Below is a small trained network, with its code and all its weights. Each question gives an input and a class and asks what happens when units are switched off, that is, made to give their printed mean instead of their output.

import numpy as np


def w(rows, s, z=0):
    codes = np.array(rows[::2]) - 128.0
    scale = np.full(codes.shape[1], s)
    scale[-1] = z or s
    return codes * scale


def f(y):
    return y / 2 * (1 + np.tanh(0.7978845608 * (y + 0.044715 * y**3)))


def log_softmax(a):
    a = a - a.max(-1, keepdims=True)
    return a - np.log(np.exp(a).sum(-1, keepdims=True))


def net(x, mask):
    res = np.array(x, float).reshape(1, 7) / 4 @ E
    y = f(res @ A[0][:, :-1].T + A[0][:, -1])
    res = res + np.where(mask, y, B[0][:, -1]) @ B[0][:, :-1]
    return log_softmax(res[-1] @ U[:, :-1].T + U[:, -1])


A, B = {}, {}
E = w([
[108,67,57,114,122,205,193,46],'x0',
[176,84,120,101,224,208,129,226],'x1',
[141,66,40,178,174,25,114,133],'x2',
[128,128,129,130,128,129,127,128],'x3',
[41,182,110,165,229,166,33,78],'x4',
[127,128,128,128,129,128,128,128],'x5',
[254,231,49,139,134,152,105,102],'x6',
],0.0076)
A[0] = w([
[85,169,118,120,172,128,102,126,88],'neuron 0',
[247,217,57,119,128,163,107,110,66],'neuron 1',
[131,103,114,126,181,174,117,169,15],'neuron 2',
[80,74,152,131,125,151,136,141,2],'neuron 3',
[177,79,135,110,195,227,145,232,62],'neuron 4',
[189,99,156,117,53,90,159,186,67],'neuron 5',
[178,174,104,118,128,155,143,112,30],'neuron 6',
[143,54,35,140,185,29,113,143,18],'neuron 7',
[84,183,134,127,27,74,139,29,13],'neuron 8',
[38,175,122,136,214,178,63,85,54],'neuron 9',
[22,29,205,105,129,121,137,174,69],'neuron 10',
[161,89,140,105,68,145,191,154,93],'neuron 11',
[131,203,232,115,144,62,79,237,7],'neuron 12',
[186,84,127,116,76,139,162,128,54],'neuron 13',
[110,187,225,103,74,255,132,139,7],'neuron 14',
[137,165,167,123,107,193,147,123,106],'neuron 15',
[106,52,71,104,115,240,186,42,36],'neuron 16',
],0.016,0.0042)
B[0] = w([
[140,121,139,119,116,182,130,127,174],'neuron 0',
[52,141,169,126,132,103,222,132,245],'neuron 1',
[143,139,167,129,116,107,76,124,169],'neuron 2',
[97,145,147,126,135,114,171,123,164],'neuron 3',
[153,144,204,129,107,69,42,122,240],'neuron 4',
[143,128,146,125,132,225,119,121,212],'neuron 5',
[103,129,141,119,141,109,173,127,170],'neuron 6',
[142,18,66,126,126,105,124,127,202],'neuron 7',
[154,140,207,125,119,63,40,136,219],'neuron 8',
[160,124,165,130,130,240,130,130,249],'neuron 9',
[65,135,176,127,135,95,221,128,237],'neuron 10',
[150,121,141,131,130,201,128,133,201],'neuron 11',
[136,223,29,129,130,116,118,125,231],'neuron 12',
[131,136,139,138,143,192,121,123,180],'neuron 13',
[139,4,68,129,133,105,129,130,245],'neuron 14',
[132,65,100,137,130,109,127,122,187],'neuron 15',
[137,230,24,128,129,114,118,135,239],'neuron 16',
],0.03,0.016)
U = w([
[55,164,185,115,135,114,224,154,107],'0',
[169,156,168,125,127,254,137,146,131],'1',
[158,166,207,124,87,74,58,151,62],'2',
[145,48,76,130,128,111,144,145,255],'3',
[139,245,49,123,126,128,136,153,134],'4',
],0.0076,0.00091)

Each question gives the input, the list of numbers given to net, and the class t.
The units are the neurons (one row each of A and B). Each row of codes is followed by its name. A weight is (code - 128) times the scale printed after its matrix; where a second scale follows, it is the last column's (A, B and U).
mask holds one flag per neuron, in row order. A switched-off neuron (its flag False) gives its mean, the last column of its row in B, instead of its output. The means were averaged over made-up inputs and are rounded, as every weight is.
A unit's drop is (log p(t) with every unit on - log p(t) with that unit switched off) / (log p(t) with every unit on - log p(t) with every unit switched off).
most important unit: the unit with the biggest drop
k most important neurons: the k neurons with the biggest drops, biggest first
drop when u is switched off: that unit's drop, to one decimal
input [-6,6,8,4,-4,-3,8], class 0: 2 most important neurons -> (neuron 1; neuron 14)
input [4,6,-4,4,-1,5,-4], class 2: 2 most important neurons -> (neuron 4; neuron 1)
input [2,7,-7,0,6,-7,6], class 2: most important neuron -> (neuron 4)
input [-6,1,6,-2,-6,2,-3], class 1: 2 most important neurons -> (neuron 5; neuron 14)
input [-4,-2,-4,7,2,-8,3], class 3: 2 most important neurons -> (neuron 16; neuron 14)
input [-7,-7,8,0,-3,0,5], class 3: 4 most important neurons -> (neuron 7; neuron 4; neuron 16; neuron 2)
input [7,7,4,7,-1,-5,-2], class 2: 3 most important neurons -> (neuron 4; neuron 12; neuron 2)
input [0,6,7,4,-1,-7,8], class 0: 2 most important neurons -> (neuron 1; neuron 14)
input [6,5,5,5,-1,-5,6], class 0: 2 most important neurons -> (neuron 1; neuron 12)
input [-5,6,-8,0,-1,4,-4], class 3: 2 most important neurons -> (neuron 14; neuron 8)
input [4,8,-4,7,-7,0,-2], class 2: 2 most important neurons -> (neuron 4; neuron 9)
input [-4,3,4,4,0,7,2], class 3: 2 most important neurons -> (neuron 16; neuron 7)
input [-1,7,1,1,-3,0,7], class 0: drop when neuron 6 is switched off -> 0.2
input [1,-5,-8,-7,1,-8,5], class 3: most important unit -> neuron 14
input [1,5,-4,-5,-3,1,6], class 0: drop when neuron 1 is switched off -> 3.0
input [-8,-1,5,5,-7,-8,1], class 4: drop when neuron 9 is switched off -> 3.8
